Rows near named flat spaces through zero (a row that begins with a name and a colon came from that space):
lgnl: [-1.36 -0.54 -2.14 -0.12  1.15  1.18 -0.23  1.18 -1.68  2.02 -1.46  0.95
  1.65 -2.37 -0.48  3.25  0.97  0.07 -1.95  6.35  1.68  3.01 -0.50 -2.38
 -2.26 -0.23 -3.50 -2.48  0.16 -1.02]
mmmf: [ 1.47  0.27 -2.55 -0.75  0.27  0.42 -2.97 -1.07  0.55  1.40 -0.94 -0.96
 -0.01 -1.45 -0.06 -1.97  0.37 -0.94 -1.66  1.15  0.99 -0.64 -2.43  1.60
 -1.14 -1.51  1.88 -1.45 -1.86 -2.01]
[ 0.48  3.15  3.64 -2.92 -2.65 -0.48  2.13 -0.29 -0.54 -3.59 -0.44  2.35
 -1.64 -0.57 -3.43 -0.70  1.34 -1.77 -1.50 -3.87  3.47 -2.17 -1.10  2.35
 -1.39  0.80 -2.17  1.04  5.49 -0.32] => mmmf
fhrz: [ 1.56  0.90  0.05 -1.21  1.95  1.47 -0.11  1.72  0.46 -0.08  0.88 -0.10
  0.60 -1.84 -1.15 -1.25  0.46  0.25 -1.22 -1.94 -0.69  0.52 -0.58 -0.20
  0.21  0.66  0.81  1.67  1.17  1.73]
[-1.48  0.70  0.90  0.53 -1.81  0.41 -0.02  1.74  0.27  1.36  0.61 -0.81
  0.29  3.22  1.84  0.71 -1.19  0.66 -0.23 -0.05  0.31  0.96  2.47 -1.14
  1.20 -0.13 -1.26  0.27 -0.33  1.87] => mmmf
djhq: [ 0.46 -0.09  0.70 -1.23  1.57  1.14 -0.43  1.02  0.07 -1.34  1.63  0.40
  0.63  1.03 -1.77  1.91  1.18 -0.80  1.20  2.82 -1.91 -1.40  1.67  1.29
  2.62 -1.30 -0.53 -0.37 -0.29  0.87]
jgpj: [ 0.45 -2.41  0.40 -1.84  0.93  1.90  0.57  2.49  0.18 -0.57  0.98  1.22
 -0.41 -1.78 -1.81  1.74  2.65 -2.97  2.88 -3.35 -1.11 -4.49  1.58 -1.70
  2.60  3.42  0.53  1.28 -3.04  0.68]
mdqp: [ 0.35  0.03 -0.63  1.90  2.04  1.72  2.18 -0.21 -0.42  0.35  1.35  0.77
 -0.79 -1.23 -0.85  0.96  1.20 -0.72  1.95 -0.84 -1.56  1.47  1.20  0.62
 -0.52 -0.94  1.06  1.69  2.33 -0.22]
scgq: [ 1.57 -6.40 -2.47 -0.20 -0.44  0.22 -0.49 -1.13 -1.11  0.80 -1.43 -1.66
  1.05  2.98 -1.55 -2.16 -5.60  0.56 -2.15 -1.45  6.15 -3.34 -1.47  3.09
 -3.05  0.38  0.54  5.90 -0.99  4.90]
[ 1.42 -1.67  0.31  0.49 -0.33  0.81 -0.16 -2.53 -2.81 -0.86  0.90  0.03
  1.25  1.05 -0.73 -1.12 -0.93  0.50 -0.58 -1.24  1.11 -1.02 -0.19  1.16
  0.95 -1.05  0.79  2.30  0.81 -0.02] => scgq
mdqp: [-0.09  0.90 -0.91  0.94 -1.49 -1.23  0.31  1.39 -1.29 -1.19 -2.22  0.10
  2.47  0.81  2.79 -1.38  1.22 -0.04  0.28  1.31  0.04 -0.61 -0.54  0.54
  1.97 -2.38 -0.20 -0.81  0.70 -1.88]
[-0.80 -2.62 -1.26 -1.25  1.19  1.07  0.59  2.19 -0.21  2.36  0.13 -0.75
  1.76  1.71  2.42  2.06 -0.45  1.09  1.30  0.76 -1.42 -1.88  0.66 -1.24
  1.24  0.28 -0.44 -1.10 -0.22  2.18] => mmmf
[ 0.38  1.20 -0.66 -3.13 -1.13 -1.12 -1.95  0.75  3.02  0.29  0.24  0.68
  3.80 -0.47 -1.57 -1.71 -1.34  0.92  0.21 -1.07  1.32 -1.16  0.68 -1.93
  2.15  1.70 -1.99 -2.27  0.00 -1.22] => fhrz
[-1.78  2.34  1.27 -2.47  1.55 -3.15 -5.15  0.83  1.48 -0.16 -4.90  2.22
 -0.21 -0.14 -0.17 -0.82 -3.94  0.21 -2.11  3.87  4.82  0.13 -2.27  0.55
 -2.69 -2.26 -0.88  0.94 -0.76  1.42] => mdqp
[ 1.15  4.04 -0.86 -0.80 -2.55  0.73 -2.30 -1.24 -0.71 -2.15  0.02  1.04
  0.04  2.84 -1.25  1.35 -2.65 -1.24 -3.82 -0.37 -0.15  1.82  2.24  2.42
  0.28 -0.71 -0.56  0.46 -0.13  1.32] => jgpj
scgq: [-1.78  2.49  1.88  1.47  1.30 -0.71  0.11  1.19  0.76  2.70  1.30  0.53
 -3.70 -2.39 -1.99  0.44  3.13 -1.12  1.76  2.30 -3.76  1.91  1.24 -0.12
  1.34  0.33 -0.79 -4.10  2.16 -4.72]

Rows near named flat spaces through zero (a row that begins with a name and a colon came from that space):
fl-cn: [ 1.15 -2.21 -0.28 -2.92  0.55 -1.13  2.53  0.19  2.25 -1.63  0.86 -2.37
  0.14 -1.68  0.15 -2.53 -2.83  1.79 -2.83 -0.21 -2.35 -0.17 -0.58  2.07
  0.64 -1.90 -2.15  0.15 -1.61  0.95]
pm-jf: [ 0.46 -0.35  0.34 -1.67  0.68  0.27  1.18  1.34 -1.70  1.86  0.65  1.30
 -1.38  2.98 -0.31  2.03  3.61  1.60 -3.50  0.40  0.98 -2.56 -1.09 -1.91
 -1.95 -1.62 -0.13 -1.97 -2.51  1.86]
ml-mq: [-0.03 -0.71  1.72  1.75  0.85  1.26  0.95  1.19 -2.23  3.43 -0.31 -1.34
 -1.00 -1.06  1.28 -0.90  1.81 -1.85  1.66  2.66 -0.16  0.91 -3.16  0.22
  1.66 -1.09  0.14  0.90 -0.60 -3.87]
hj-jm: [-1.72 -2.61 -2.23 -1.72  1.34 -5.80  0.52  3.03  6.69  1.37  1.37 -0.30
 -1.16 -4.03  1.93 -1.30 -0.58 -2.18 -1.79 -3.81 -2.73 -2.79  6.09  0.43
 -0.88 -3.30 -2.26 -0.25  0.23 -1.12]
sq-tq: [ 0.97 -1.73 -1.12 -2.11  1.91 -3.12  0.75  0.02 -0.39 -1.46 -1.57 -0.44
 -3.48 -0.41 -0.54 -1.26  1.86  0.85  2.77 -0.78  0.35  1.01  0.65  2.43
  0.14 -2.22  1.16  0.41 -0.87 -0.19]
pm-jf: [-0.12  0.36  0.92 -1.75 -0.61  0.21 -0.26 -1.86  1.23  1.15  0.82  0.78
  0.92  1.85 -1.11 -1.32  0.93 -0.66 -1.97  0.79  1.56  0.00 -2.09  0.61
 -0.25  2.22  0.10 -0.39  0.22 -1.01]
hh-bh: [-0.05  0.15  1.43  1.99  1.26 -0.68 -0.40  0.84 -0.28  3.41 -0.93  0.08
  1.31 -2.30 -1.54 -1.62 -2.55  1.68  0.37  2.00 -0.47 -0.04 -2.58  2.35
  0.23 -0.64  0.76 -1.63  0.12  1.47]
[ 0.26  0.44 -0.12 -0.05 -0.07  1.22  0.47 -0.77 -0.53 -1.24 -0.29  0.00
  0.70 -0.85 -0.15  0.62  0.07  0.45  0.10  0.11  0.60  1.13 -1.36  0.68
  0.55  0.56  1.00 -0.30 -0.46  0.45] => hj-jm
[-1.49 -1.09 -1.65 -2.17 -0.27  0.99 -0.60  0.17  1.05 -1.45 -0.31  0.54
  2.38  2.88 -0.75  1.62  0.11  0.75  1.98 -3.21  3.20 -0.11  2.00  0.32
 -1.26 -1.32 -2.18  1.39  1.94  2.40] => ml-mq
sq-tq: [-1.64 -0.89  4.29 -3.31 -0.58  5.01 -6.09  2.65 -1.14  0.04  3.48  0.85
  2.81 -0.48 -1.70  4.01 -1.81 -2.89 -0.62  3.23 -2.87 -0.28  0.77 -0.25
  0.95  1.17 -1.37 -2.29  0.41  0.59]
hj-jm: [ 1.06  1.36  1.05  1.14 -0.49  1.88 -0.20 -1.26 -2.57 -0.14 -0.26  0.45
  0.74  1.64 -1.09  1.17  0.37  0.50  0.72  1.67  1.26 -0.32 -1.90 -0.28
  0.20  0.87  0.16  0.01 -0.92  1.62]
fl-cn: [ 0.30 -2.05 -1.10  0.19 -0.88  0.91  0.60  0.25  0.98  0.82 -0.68 -0.43
 -1.60  1.04 -0.03 -0.09  0.42  2.20  1.39  1.63  1.21 -0.14  0.07 -0.42
  1.10 -1.66  2.14  0.20  1.24  0.95]
zn-qf: [-3.56 -2.16  1.20  4.80 -1.26  2.15  1.41  0.61  0.42 -2.18 -1.00  2.36
 -2.05  1.27  2.56  1.96 -0.54  1.95  5.00  0.53 -0.72 -0.38  0.58  0.01
  3.85 -0.14 -4.85 -1.40  1.90  1.92]
[ 0.55  3.81  1.26 -0.67  0.55 -1.47 -2.73  0.33 -1.43 -1.18  0.47 -1.43
 -0.21 -2.59  1.49  1.34  1.36  3.29 -0.89 -1.67  0.32  1.13 -1.55 -2.79
  0.18  1.74  1.32 -0.57  1.88  0.64] => fl-cn
ml-mq: [-2.21 -3.10  0.15 -1.68  1.26  1.81 -0.84 -0.20  1.08 -0.08 -0.83  0.08
 -0.15  2.11 -2.15  0.41  0.94  0.06  3.13 -1.89  2.43  2.50  0.26 -0.03
 -1.98 -1.31 -1.00  1.86  2.51  1.29]
[ 1.80  0.54  1.91  0.37 -1.56  4.98 -0.58  0.64 -4.26  0.96  1.46  0.03
  0.13 -0.27 -2.59 -0.87 -1.62  0.10  0.76 -1.21  0.06 -0.27  0.81  1.04
  1.23  3.22 -1.60  0.60 -1.12  1.33] => sq-tq
[ 0.38 -0.92  0.22 -1.96 -0.88  0.24 -0.14 -0.22 -0.64 -0.91 -2.46  0.11
  1.26 -2.79 -0.08  0.51  1.80 -2.88 -1.02 -0.25 -0.85  1.29  0.77 -1.45
 -2.72 -0.05 -0.92 -0.78 -0.65  0.86] => fl-cn
[-0.71 -1.26 -2.52 -1.61  1.10 -4.18  0.98  1.92  5.65  0.67  2.31 -0.43
 -0.70 -4.43  2.07 -1.23 -0.43 -2.32 -1.11 -3.34 -1.74 -2.55  5.01  0.59
 -0.33 -2.30 -2.32  0.61  0.47 -1.54] => hj-jm
[-1.95  0.38  0.14  0.94  2.72 -2.96 -0.86  2.53  1.58 -0.27 -0.78 -2.46
  0.32 -1.27 -2.06  2.95 -1.31  1.62 -2.03  1.28  0.07  0.96 -0.32 -2.35
  0.97 -2.31  0.16 -3.59 -0.14 -1.22] => zn-qf
[ 0.87 -0.99 -1.52  0.26 -1.88  0.93  2.62 -0.64 -0.91  2.99 -1.16  0.43
 -1.48  1.40 -0.32  1.18  1.44 -1.22  1.35  1.25  1.85 -1.12  0.11 -0.63
 -0.42  0.28  1.29  0.00 -0.28 -0.07] => fl-cn
[ 0.79  2.46  2.46  2.20 -2.01  5.42 -0.53 -1.85 -5.44 -2.64 -2.84  0.84
  0.09  3.81 -0.54  1.71  1.05  1.93  1.01  3.31  1.90  2.58 -5.59  0.22
  0.64  2.06  2.56 -0.29 -0.56  1.55] => hj-jm
hp-cc: [ 2.17  0.87  1.11  0.62 -2.88 -0.17 -0.59 -1.29 -3.55 -0.56  2.03  2.10
 -0.78 -0.97 -1.27 -0.85  1.12  0.66 -0.80  2.83  0.98 -2.78  2.72 -1.24
  3.04 -2.72 -0.38  0.33 -1.34  0.73]
[ 1.17 -0.34  0.11 -2.03  3.40  0.94 -1.13  3.23  1.22  1.11  0.02  0.74
  0.12  0.27 -2.07  2.75 -3.64 -2.82  1.24 -0.56 -2.60  3.62  4.87 -1.00
  2.77 -0.16 -0.72  2.10 -1.87 -0.85] => pm-jf
[-0.95  0.32  2.59  0.11 -1.25  3.83 -2.51  2.32 -0.42  0.65  1.46  0.40
  2.74  0.22 -1.24  2.22 -1.14 -1.06 -2.47  2.69 -1.36 -1.07 -0.12 -2.28
  0.10  0.39 -0.96 -1.57  1.08  0.42] => sq-tq
[-0.05 -0.45 -1.13 -1.85  0.41  1.95  1.25  0.88  2.40 -0.18 -0.88  1.48
  1.48 -1.70 -0.44  1.46  0.28  0.11 -0.86  0.02  0.30 -2.30 -1.20  0.26
  2.50  0.25 -1.00 -0.33 -0.22 -1.04] => zn-qf
[-1.42  1.61 -2.56 -3.90 -0.15  2.22  0.88 -2.36  1.09  1.48 -0.44  1.34
  1.60 -3.24 -1.14 -3.08  1.90 -0.54 -1.85 -1.66 -0.58 -1.21 -1.14 -0.17
  1.20  1.65 -1.74  1.86  0.42  1.03] => zn-qf
[-1.85 -2.21 -0.01 -2.49 -1.36 -0.41  0.70 -0.99 -0.04  0.60 -0.88 -3.03
 -0.18 -0.22 -0.13 -0.02 -2.60  0.37 -1.53 -1.85  0.06 -0.36 -1.13  1.42
  1.49  1.53 -0.73 -0.93 -0.59  0.04] => sq-tq
[ 1.79  2.06 -1.58 -0.66 -1.72  0.46 -0.70  0.06  0.03 -4.38  0.85  2.37
  2.09  0.30 -0.34  1.75 -1.89  2.09 -2.72 -1.72 -0.67 -3.26  2.41 -1.27
  0.35  0.59  0.53 -1.62 -0.57  3.36] => ml-mq
[ 0.81  0.64  1.22  0.47 -0.13  1.40 -0.29 -0.14 -1.76 -0.24 -0.59 -0.76
 -0.72  0.76  1.12  0.03 -0.72  0.53  0.37  0.60  0.03 -0.43 -1.95  0.10
 -0.71  0.73  0.16 -0.21 -0.28 -0.38] => hj-jm
[ 2.90  4.32  1.50  2.88  0.40  0.96  2.36  2.78 -1.80 -0.51  1.99  1.58
  1.95 -2.22  4.91 -0.30 -0.19 -2.01  0.51  1.93 -0.15 -1.84 -1.83 -0.21
  3.64  0.49  0.69 -2.20 -1.91 -2.97] => ml-mq
[-0.39 -0.85 -0.57 -0.42 -1.58 -0.20  0.60 -0.10 -2.13  1.17 -0.53  0.48
  1.26  0.42  0.69  4.34  0.07  1.58 -0.79  0.62 -2.83  0.38 -1.74 -0.78
 -0.44 -1.58  0.68 -2.61  0.03  0.45] => hh-bh
[ 1.39  1.75  2.54  1.60 -0.45  4.16 -0.28 -2.04 -4.93 -1.83 -1.65  0.93
  0.97  4.09 -1.55  1.26  0.67  2.34  1.89  3.67  1.71  2.15 -5.42 -0.24
  1.18  2.96  2.52  0.25 -0.86  0.90] => hj-jm
[ 2.02  0.22 -1.64 -1.43  0.26  1.04 -1.23 -0.12  0.18 -0.64 -1.14  0.61
  1.30  1.71  0.52  1.48  0.21 -1.89  1.25 -0.56 -0.96 -0.48  1.25 -1.96
 -0.57 -0.98  0.44  1.09  0.05 -0.39] => hh-bh
[ 1.14  1.11 -0.67  1.47  2.68  0.99 -2.48 -0.73  2.03 -3.61  2.64  1.94
 -0.60 -1.84 -2.26 -0.62  0.14  0.10 -0.01 -2.56 -2.09 -0.59  2.58 -3.74
  0.78  2.43 -2.80 -2.06  2.24 -3.95] => fl-cn
